Below is a small trained network, with its code and all its weights. Each question gives an input and a class and asks what happens when units are switched off, that is, made to give their printed mean instead of their output.

import numpy as np


def w(rows, s, z=0):
    codes = np.array(rows[::2]) - 128.0
    scale = np.full(codes.shape[1], s)
    scale[-1] = z or s
    return codes * scale


def norm(h):
    return h / np.sqrt((h * h).mean(-1, keepdims=True) + 1e-5)


def f(y):
    return np.maximum(y, 0)


def log_softmax(a):
    a = a - a.max(-1, keepdims=True)
    return a - np.log(np.exp(a).sum(-1, keepdims=True))


def net(x, mask):
    res = np.array(x, float).reshape(1, 6) / 4 @ E
    u = 0
    for l in range(4):
        y = f(norm(res) @ A[l][:, :-1].T + A[l][:, -1])
        res = res + np.where(mask[u : u + 6], y, B[l][:, -1]) @ B[l][:, :-1]
        u += 6
    return log_softmax(norm(res)[-1] @ U[:, :-1].T + U[:, -1])


A, B = {}, {}
E = w([
[154,29,189,228,207,149,54,102,170],'x0',
[130,151,88,97,67,137,109,104,97],'x1',
[102,68,93,68,178,166,233,198,41],'x2',
[205,30,128,74,93,60,161,185,220],'x3',
[104,129,89,105,129,106,135,70,34],'x4',
[207,185,190,110,254,160,175,120,168],'x5',
],0.0016)
A[0] = w([
[145,139,204,139,144,91,73,175,253,77],'0.n1',
[90,125,67,127,115,95,174,182,90,38],'0.n2',
[100,136,183,129,200,86,111,115,117,250],'0.n3',
[28,72,99,161,72,89,139,162,143,69],'0.n4',
[112,75,83,143,17,75,40,191,101,146],'0.n5',
[108,91,193,223,127,99,99,113,173,28],'0.n6',
],0.0029,0.0013)
B[0] = w([
[220,100,103,211,243,42,150,98,97,214],'0.n1',
[130,155,159,110,196,120,91,105,230,178],'0.n2',
[159,90,137,31,47,176,85,59,44,205],'0.n3',
[91,135,19,3,161,199,23,113,178,194],'0.n4',
[90,174,147,23,100,241,101,154,220,253],'0.n5',
[187,99,110,202,216,135,144,29,235,183],'0.n6',
],0.0024,0.0026)
A[1] = w([
[107,217,199,112,179,156,146,142,103,1],'1.n1',
[69,209,116,162,173,180,73,129,115,163],'1.n2',
[89,66,172,134,137,123,158,143,50,94],'1.n3',
[112,151,127,116,6,121,84,143,156,36],'1.n4',
[28,157,97,84,117,123,149,129,4,161],'1.n5',
[165,208,129,85,143,92,166,174,146,8],'1.n6',
],0.0034,0.00067)
B[1] = w([
[90,69,76,147,40,108,98,130,203,189],'1.n1',
[74,128,80,87,18,177,61,105,74,232],'1.n2',
[189,123,118,95,189,221,167,131,51,159],'1.n3',
[25,44,85,42,97,252,93,148,169,210],'1.n4',
[193,155,176,183,143,72,171,38,175,255],'1.n5',
[77,130,127,71,150,6,158,183,163,189],'1.n6',
],0.0034,0.0029)
A[2] = w([
[140,185,148,142,140,45,155,238,173,91],'2.n1',
[143,160,111,181,149,76,140,225,141,21],'2.n2',
[63,234,165,175,61,136,160,89,82,79],'2.n3',
[62,156,137,110,144,144,85,81,135,131],'2.n4',
[63,131,146,164,112,195,4,135,84,105],'2.n5',
[190,137,199,176,207,98,152,146,88,5],'2.n6',
],0.0034,0.0017)
B[2] = w([
[85,201,128,147,116,63,186,78,55,183],'2.n1',
[66,217,117,38,107,120,184,119,43,142],'2.n2',
[123,4,124,184,165,198,67,117,156,211],'2.n3',
[85,195,108,108,119,145,191,123,73,232],'2.n4',
[65,219,133,59,91,150,251,107,143,253],'2.n5',
[96,43,59,59,54,153,84,167,120,167],'2.n6',
],0.0039,0.0027)
A[3] = w([
[177,133,99,89,138,70,141,90,51,178],'3.n1',
[122,202,129,128,155,49,225,169,144,92],'3.n2',
[182,96,155,177,162,102,57,101,171,91],'3.n3',
[36,148,83,78,74,174,157,143,108,87],'3.n4',
[176,152,73,205,124,131,139,110,27,8],'3.n5',
[122,101,89,75,43,103,88,252,147,106],'3.n6',
],0.0043,0.0017)
B[3] = w([
[90,214,177,173,82,119,138,161,141,173],'3.n1',
[123,195,193,86,59,44,195,208,46,176],'3.n2',
[137,115,151,179,126,64,134,199,145,154],'3.n3',
[137,104,53,64,64,127,37,131,254,255],'3.n4',
[150,171,219,194,189,171,92,51,118,139],'3.n5',
[82,193,104,128,86,184,83,19,98,177],'3.n6',
],0.0047,0.0055)
U = w([
[31,172,24,21,26,226,36,44,217,250],'0',
[75,125,41,191,229,139,68,224,20,3],'1',
[212,14,141,62,243,229,194,217,6,65],'2',
[229,15,188,228,219,39,44,215,229,184],'3',
[118,193,196,192,202,224,132,35,28,150],'4',
[108,231,199,41,83,1,250,240,44,200],'5',
],0.0049,0.0036)

Each question gives the input, the list of numbers given to net, and the class t.
The units are the neurons (one row each of A and B). Each row of codes is followed by its name. A weight is (code - 128) times the scale printed after its matrix; where a second scale follows, it is the last column's (A, B and U).
mask holds one flag per neuron, layer by layer. A switched-off neuron (its flag False) gives its mean, the last column of its row in B, instead of its output. The means were averaged over made-up inputs and are rounded, as every weight is.
A unit's drop is (log p(t) with every unit on - log p(t) with that unit switched off) / (log p(t) with every unit on - log p(t) with every unit switched off).
The circuit of an input: a set's keep is (log p(t) with only the set's units on - log p(t) with every unit switched off) / (log p(t) with every unit on - log p(t) with every unit switched off). Starting from the 12 units with the biggest drops (on a tie, the unit counted first), units are removed one at a time, each time the one whose removal leaves the highest keep (on an exact tie, the one counted first), for as long as the keep stays at least 0.8.
circuit, biggest first: the units of the circuit, biggest drop first
unit that matters most: the unit with the biggest drop
k most important neurons: the k neurons with the biggest drops, biggest first
k most important neurons of layer l: the k neurons of layer l with the biggest drops, biggest first
drop of u: that unit's drop, to one decimal
input [4,1,2,-6,6,-1], class 4: circuit, biggest first : [1.n5, 1.n4, 3.n5, 3.n4]
input [7,-5,6,5,-2,4], class 2: circuit, biggest first : [3.n4]
input [3,-6,6,-7,-1,-3], class 4: 2 most important neurons of layer 1 : [1.n5, 1.n3]
input [4,0,3,-8,6,0], class 4: circuit, biggest first : [1.n5, 1.n4, 3.n4]
input [4,-7,-8,-8,-6,8], class 3: circuit, biggest first : [0.n1, 3.n3]
input [4,3,7,4,3,6], class 2: circuit, biggest first : [3.n4, 2.n5]
input [0,-7,1,4,4,7], class 5: 2 most important neurons : [1.n4, 2.n3]
input [1,6,6,-6,3,6], class 4: 3 most important neurons : [1.n5, 0.n5, 1.n4]
input [1,-3,8,-7,2,-4], class 4: 2 most important neurons : [1.n5, 0.n5]
input [4,-3,7,1,-5,6], class 2: 2 most important neurons of layer 2 : [2.n6, 2.n3]
input [2,-5,-6,-2,3,-1], class 4: 2 most important neurons of layer 0 : [0.n6, 0.n3]
input [0,-8,6,0,3,5], class 2: 2 most important neurons of layer 2 : [2.n5, 2.n6]
input [-5,2,6,-5,6,4], class 4: 2 most important neurons of layer 0 : [0.n5, 0.n4]
input [-4,7,-5,6,0,4], class 5: unit that matters most : 0.n1
input [3,3,1,6,2,3], class 3: 2 most important neurons : [2.n5, 2.n4]
input [8,1,4,-4,8,6], class 4: 2 most important neurons of layer 1 : [1.n4, 1.n3]
input [5,1,1,6,-2,-4], class 3: 2 most important neurons of layer 3 : [3.n3, 3.n4]
input [2,-4,-8,7,5,-4], class 3: 2 most important neurons of layer 0 : [0.n1, 0.n6]
input [8,-6,-7,-4,6,2], class 4: 2 most important neurons of layer 2 : [2.n5, 2.n3]
input [-7,8,2,-2,8,6], class 5: unit that matters most : 1.n5
input [2,5,4,8,8,5], class 5: drop of 3.n1 : 0.3
input [6,-8,3,-1,2,-1], class 2: drop of 0.n6 : -0.1
input [5,1,8,-1,8,4], class 4: drop of 3.n5 : 0.2
input [-1,0,-3,8,5,5], class 5: drop of 1.n2 : 0.0
